Each row is followed by its class.
[  0  -2  26 -11 -24 -21  21  12   2 -10 -22  41  10 -24   8   7   4  -9
   6  12  17  37 -17 -18  30   9  -6  28   7   8 -28  35  -2] | J145
[ 13  23  29 -12  38  21   2  -5 -32  15 -40  32 -13 -11  16  30  -5 -25
  16  21 -27  11  -3 -29  10  -8   4 -16   2 -27 -28  29  17] | J677
[-42  11  -8  49  -1 -11 -26  21  27   0  11   3  -5  33  19 -38  46  65
  25  21 -38 -60   7  -8 -31  39  27  14 -63 -12  -3  52   2] | J234
[  9  -2  22  22   4  -4 -21  16  16 -13  -4  -5  -4 -26  33  12  -7  -1
  30   3  -9 -30  30  -4  11  33  11  -4  -5 -32  -8   1  16] | J936
[-20 -16 -28 -39  -9  52   5  -7 -35   2 -39 -21 -20  -6   9 -12  15 -37
 -20 -14 -30   4  -1  23  20   4  30 -10   1 -27  31   5   5] | J677
[ 10  23  -4 -12  44  21   1   9  -6  13 -23 -24 -35 -34   6  -8  12  30
  10 -30  24  10  20 -23 -44   2  -3 -12 -21  11 -19 -23 -18] | J494
[  2  10  -5  33  25  49  32  -3 -32  -2  -5 -21   1 -11 -10  42 -20 -34
   4   4  17   3  19  -2  23 -51  24  -4  19  18 -65 -13  22] | J645
[-26 -19  44 -64 -22 -44  -7 -19  11  40  -5  17  16  12   0  10  20  42
 -25 -13 -55  23 -12   1 -44  44 -18  31  17   6  64  22 -21] | J494
[-35 -12 -16 -16 -25  42  13 -23 -10  13 -37 -46   0  43 -30  -6  46  -2
 -52  19  -1  24 -31  10   0   9  26  35  13  -1  67  15 -29] | J108
[-25   9 -56 -73 -46  31  47 -61 -42  26   0 -29  11 -41 -34  39 -10 -13
  -6  32 -37  46   1 -28 -34  26   6  -1  28  65   4 -45 -60] | J645
[ 10  12  -3  30   6  32   2  -4  17  30   0  23   4  -8  17 -37  40  72
  63  73 -10  -6 -42 -18  11   7 -19 -30 -16   1  72  30  35] | J677
[  3  -2   1 -19   1 -14 -17   2 -10   7  11  -9   4 -11   6   2   1   7
  54  17 -35  -2 -17 -14  30  -6  12   9   4  -8  -2  -1  28] | J572
[ -6 -16  -8   4  -7 -25 -11  20  13 -27   4   5   3   1  42 -47 -11  -3
 -19 -21  19 -37  12  -1  28  16   1 -17 -28 -10  13  28   9] | J157
[ 14  23  18 -10 -15   1  22  17 -12  50   2  70  40  32 -22 -14  20  56
  40  47   2  36 -10 -57  27  47   5  18  14  17 -38 -31 -56] | J108
[ -1   3   0 -68  -5 -36   2  -3   1  15  14 -29   0 -28   4   7 -19  18
  23 -47 -19  -2  44 -21  -6  27 -12  -2 -12  11 -15  14   0] | J702
[ 24  26   1  27  22  35 -20  11  -2  -4 -25  16 -10  15   9  22 -22  18
   8  55   2 -21  -4 -25 -22   6   9  -9 -40 -31 -21   2 -18] | J234
[  44  -49   29  -58    6   -5  -47  -61   30   58  -23    3  -19   70
   61   72   44  -48 -114   -6  -17   -2  -36   12 -104    8  -18   -8
  -44  -24   69  -43   -8] | J494
[-19 -42  -3   1   6  24  -4 -29  23  22 -39 -31 -32 -21 -13  16  15 -32
 -39 -38  18  13  -9  40  -5   1  48  23  -9  16   5  38  -1] | J702
[-34 -21  41  32  -1 -26  -7   1  18  21   9  11  30 -24  -7  34   0  48
  51 -21 -26  22 -33  27 -20  25   3  38  35  -5 -19  12 -12] | J980
[-28  18  -5 -12  16  -2  31  19 -17 -39 -39 -54 -12 -37  11  16 -18 -50
 -11  -1 -24  30  14 -47   7  -1 -11  23   1 -46 -19  11   5] | J936
[-14 -26  23  22  22  10   4   1  -5  10  -9 -26   2   4 -10  13 -10 -20
  -8  -4  -1   1 -32 -13 -42  15  34   9 -35 -23 -11  20  -5] | J157
[-45 -13  38  81   4  38 -11  22   6   4  18   3   0  46 -33 -42  48  16
 -42   8 -32 -26 -25  35 -25 -21  39  15 -20  -7  14  15   1] | J145
[  5  11  -7 -24   0  59  11   5 -59  11   5  15  21  19 -36  -4 -20  26
   8  39 -63 -17   5 -13  -9  18  39  -8   9 -13 -44  -2 -31] | J234
[-36 -14  27  53 -13  39  22  -8  23  11 -20 -49   5 -13 -40  31  47  22
  24  -1  19  44 -59  35 -26 -10  33  54  11  20  14  28  12] | J145
[ -2  -7  29 -12   0   0 -14 -18  38  24 -15  -7   3  20  -8  29   7  24
  -8  19   9  17 -14   6   4  -7  -7   9  11 -10  49  37   2] | J702
[  7   8  11  56  25   0   9   8  11 -20  14 -11  18   4  18  -8  -7  11
  27 -12  51 -26  -9  13  46 -36  -6 -14  18  18  -5  18  23] | J157
[ -1   9   2  32  14  10 -12  18 -21 -21  32 -42  27 -37  -3  -5 -23  26
  85 -34 -10 -15 -15   5  24 -26  24 -20  21 -24 -24   6  18] | J157
[  4  16   4 -19   2   0  32  -7   4   6  11 -25   5   3 -12   1  39  47
  22 -31  30  -4  19  -3  28  -9 -15  16  25  63  38   2  -5] | J494
[-15  52 -12 -78 -29 -20  25 -16 -19  17  -9  14  41   9  -8  26 -22  43
  15  46 -46  35  19 -31 -36  31 -62 -17  52   3  24  -1 -45] | J875
[  5   0  22  44  -6  30   1  14  13  -8 -10  11   7 -24  14  27   7  12
  24  41 -15  18 -32 -20 -14   2   1   2 -11 -20 -22   2  -3] | J145
[ -9  32 -50 -54 -27  -8  20  21 -20   1  13  29  26 -27  32 -56 -19  47
  17  17 -17  21  37 -41  30   5 -35 -39  24  10 -38 -25   2] | J645
[-34   7 -12   4 -26  24  36  27   3  -9  -7 -24   6 -60   1 -22  11  50
  41  10 -21  24   0 -22 -29  46  -1  12 -11  15 -33  13  -6] | J145
[ 52 -27  25  73  50   2 -20  19   4  10 -21  70 -10 -34  23 -23 -29  -1
  19  12  41  -5 -37 -49  46   7   8 -28 -41 -33 -20  -5   3] | J108
[ -7  34  37  26  21 -17  30   2   0  22  20   9  22   1   4 -30 -12  52
  44  21  -8   7  -1   2   1  -5 -10  18  50  31 -39  47  35] | J654
[ 10  35 -10 -20   4  -3 -19   9  -9 -18 -23 -11   0  -4  26  25 -31  16
  20   4  -9  -9  12 -14 -11   3 -12  -2 -15 -32 -22   7   0] | J234
[-32   4  -2  10  -9  36  15  21 -18   5  15 -17  12 -22   2  37 -12  20
  44  36 -69  -2  29 -55 -13  31  24 -11 -15 -32 -36  -5   1] | J645
[-12   5   4  10  -1 -31   1  28  -8  11   1  50  20 -21  46 -41  -8  61
  51  18 -19   2   2 -29  49  31 -43 -15  25 -33   4   8  11] | J108
[ 10   5  12  31  24  15  -6  13 -13  -3 -14  13   3  30  21  37 -22 -19
 -17  15 -32 -12  -9 -17   2 -18  -8   1 -32 -49 -19 -11  21] | J234
[ 27 -13 -28  54  20  44 -10 -18  33  20 -12  16 -19 -10  11 -29  68  31
  13   8  98   8 -47  44  32 -34  13  -9   5  37  15  -3  21] | J980
[-23 -15 -41 -71 -47 -17   2  -1   0 -10 -21 -32   2 -30  14 -19   6 -18
 -16 -37  -5  31  -5 -23   1  51  21   9 -30 -10  18   6 -19] | J157
[-54 -21  -1 -64 -51 -27 -28  31   4   9 -27  49   4 -30  48  -5 -34  16
 -21  10 -80   9  52 -27 -39 103  29  -3 -18 -56 -56  13 -36] | J645
[  2 -10  11  17   7  15  -1  15   2 -10  -1 -32  -5 -14  18   8   0 -16
  11   5 -19 -22  20  -8   5  17   9   0 -13 -38  11  -8  26] | J936
[ -2  32  15  -2  30  14  -3  -1  34  15 -24 -17  -1  50   9  15  26  20
 -29  25  16  21   0 -23 -20 -35 -14   0   0 -11 -19  26  -9] | J702
[-11 -13   1  -7   0 -19   8 -14  37  15 -36   3  16 -39  17  32 -11  46
  40 -25  19  18   0   3 -26  57 -14 -10  18   9   4  38  -5] | J875
[  7  23  -5  48  14  13  28 -10  -6  18  12   4  18   8   0  38  19  18
  69 -20  44 -17  25  49  55 -37 -17 -11  61  42 -10   0  37] | J875
[ -8  -9 -10 -31  11  19   7 -20 -35  36   7 -20  -6  42 -38 -17  11 -37
 -48  14 -37   8 -25  -1 -27 -19  20  15 -17  26  -3 -58 -16] | J572
[ 24 -18  10  27  19  23  -1   4 -12  15  21  -4  -9 -10  22  -7 -14 -14
  35  27 -33 -16 -15 -32 -14  18  34  -9 -30 -37 -24   4  18] | J654
[-29 -58  26  70 -10  -6  -7  -1  -7  31  50  35  23  12  17  22  -3 -17
  15  -5 -64 -46   1  32  13   0  39   4  -1  -5 -25  -4  35] | J645
[ 14  14  70  46  33  37 -30  18  40  68  18  12  -1 103 -18  -6  94  58
   6  60   6 -46  16  -6 -73  41  56  11 -51 -18 -16   1  15] | J936
[ -9   0   8 -11  -3  17  13   0   2 -20 -41 -37   3 -18  -5  13   1 -29
 -15  14  -9  33 -13 -12   7   5  20  29  20 -25  -3  25   3] | J936
[ 10  21  52 -32  12 -55 -31 -10  -9  13  18  17  30  19  34  42 -32  26
  68  -7 -31 -21  -2   6   7  -9 -56 -19  33 -37  52   0  13] | J677
[ -1 -22 -18  31   4  21  17 -13  12   2  -1  -8  10 -32   4  -2  15  24
  22  -2  37  17 -41  27  17 -13 -10   7  29  27   7  -4  -1] | J980
[ 20 -15  -4  12  13  33  15   1   2  16 -29  17  11   5   2  18 -24  -1
  -2  37  12   9 -15 -11 -24  11 -13 -27  -6 -25  10   4  -5] | J875
[  3  -3  -6 -31 -13  25  34 -10 -60 -20 -12 -59  26  -2   7  76 -21 -56
  13 -38 -32  20   5  -6  74 -33  -2  21  62 -27 -10 -23  10] | J108
[  3  -9  30  28  -2  11 -19  20   4  -4   0  17   1 -32  19   9   5  16
  36   5 -19  -5 -11  -6 -13  17  19  -7 -13 -28 -37  14   5] | J145
[  18   11   -1 -112   27  -16  -16  -32   -1   39  -51    6  -32  -32
   18   55  -14  -18  -15  -28    2   55   27  -71  -59   53   -4  -25
  -25  -23  -56  -17  -66] | J702
[ -8  23   4  22  12  14   0  -3  38  37  -1 -22 -17 -14  -2  -1  45  47
  18  -4  -1   3  20  -6  -5   1  11   6 -24  30  -9  33  34] | J702
[ 18  66   8   0  23   1  -8  18  13  14 -20  19 -27 -24  -3 -41  10  69
  13  30  50  -2  34  -3 -38  -3 -17   5  -9  54 -15   8 -22] | J494
[  4  14  -2 -29   5   7   3  13 -16 -10   3 -37  11 -12  14  22 -32  11
  46  35 -41  -3   2 -30   5  -2 -12   2   9 -14 -24 -16  12] | J572
[ 23  16  -3  12  -1   2 -33   9  10 -14 -31  13  -7  -3  26  18 -30   3
  -3  29  -2 -13 -11  -2  -3  -3  -1   3 -37 -36   3  14  13] | J234
[  0 -22  18  51  10   2 -15   5  50   5  21   3   1  18  13  -5  21  29
  12 -20  15 -36  11  11  48  -9  12  -8 -12   9  20  24  13] | J702
[ 13  15   1 -17   8  -8   9 -14   1  15 -13  -4   2 -11   2  31 -29 -31
 -18  -7  -1  28   4  -5  -4 -29 -14  13   8  20 -47  -9 -16] | J702
[ 14 -37  30 -71   2  -5 -27   3 -26  33 -24  60   8  23  46   9 -41 -38
 -71  48 -69  15 -20 -51 -72  62   1 -36 -40 -93 -25  -6 -27] | J157
[ 17  37  -5  12  12  33 -12  12  -7  -9  11 -17   1   8  -6  12  19  21
  15  53  -9  -3 -11 -32 -21 -23  -4  -6 -20 -20  -8  -9 -14] | J980
[ -6  -1  39   6  21   6  -8  20  -8  26  -8  12  11  30  22  17  23  29
   7  24 -57  -4  -1 -66 -10  41   8  -1 -25 -62 -14  21  11] | J108
[ -8  16  10  13   3  26  28 -23 -26   7 -24 -42   4  19 -25  31  -1 -16
 -28  33   4  13 -21   7   7 -30 -11  34  27  14  40  15   5] | J108
[  6  68  19  67  49  80  27  21 -10 -36 -12 -29 -23 -10 -11  13   3  36
  16  59  33 -27  33 -28 -22 -31 -13 -29   0  22 -46   9 -13] | J145
[ -2   4  62 105   8   5 -12  17  37   5  30  40  25  17   2 -15  22  53
  13  48 -19 -23 -44  12  -7 -28 -13   3  -8   6  15  30  32] | J145
[  2 -43  25 -51 -18   4  17 -32  -3  66  16 -21  17  19  23  32  -6  20
  30  26 -33  25 -27  10 -50  57 -11  11  18 -33  52 -17  21] | J654
[-27 -21  39  48   6   2 -39  27  20  -3   3  59 -18 -26  22 -31  -2  52
  18  18 -24 -45  15  -7 -42  74  22 -29 -34 -28 -19  17 -46] | J145
[ 12  25  23  21  42  41  -4  -5  -3  23  36 -37   1  16 -37  26  30  38
  49   9 -35 -25  16 -45 -11 -21  35 -20 -16   3 -30  18  -3] | J702
[ -3 -21 -28 -32  -9 -21   9  -2  -6  12 -20  21  -7 -41   5 -50  -2  -2
  20  18   0  32 -39 -13  48   7   6  15   1  24  -3  10  18] | J572
[-34 -20  15 -52 -13 -28  19 -19   7  15 -18 -15  13  13 -17  23   8   5
   7   3 -18  32 -24 -18  16  32   6  44  21  24  20  12 -17] | J572
[-16 -19 -12   5 -39  16 -24 -11   8  10 -17  26   7  21 -17  15  27 -25
 -24  11 -46  -2 -10  12   8  23  47   3  -9 -22  38  22 -21] | J875
[ 11  10  21  13  14  -1  -6  17   8 -12   5 -30   3 -27  21   3 -10  15
  34  21 -25 -28  21 -28 -21  28  -1  -6 -18 -29 -11  11  26] | J936
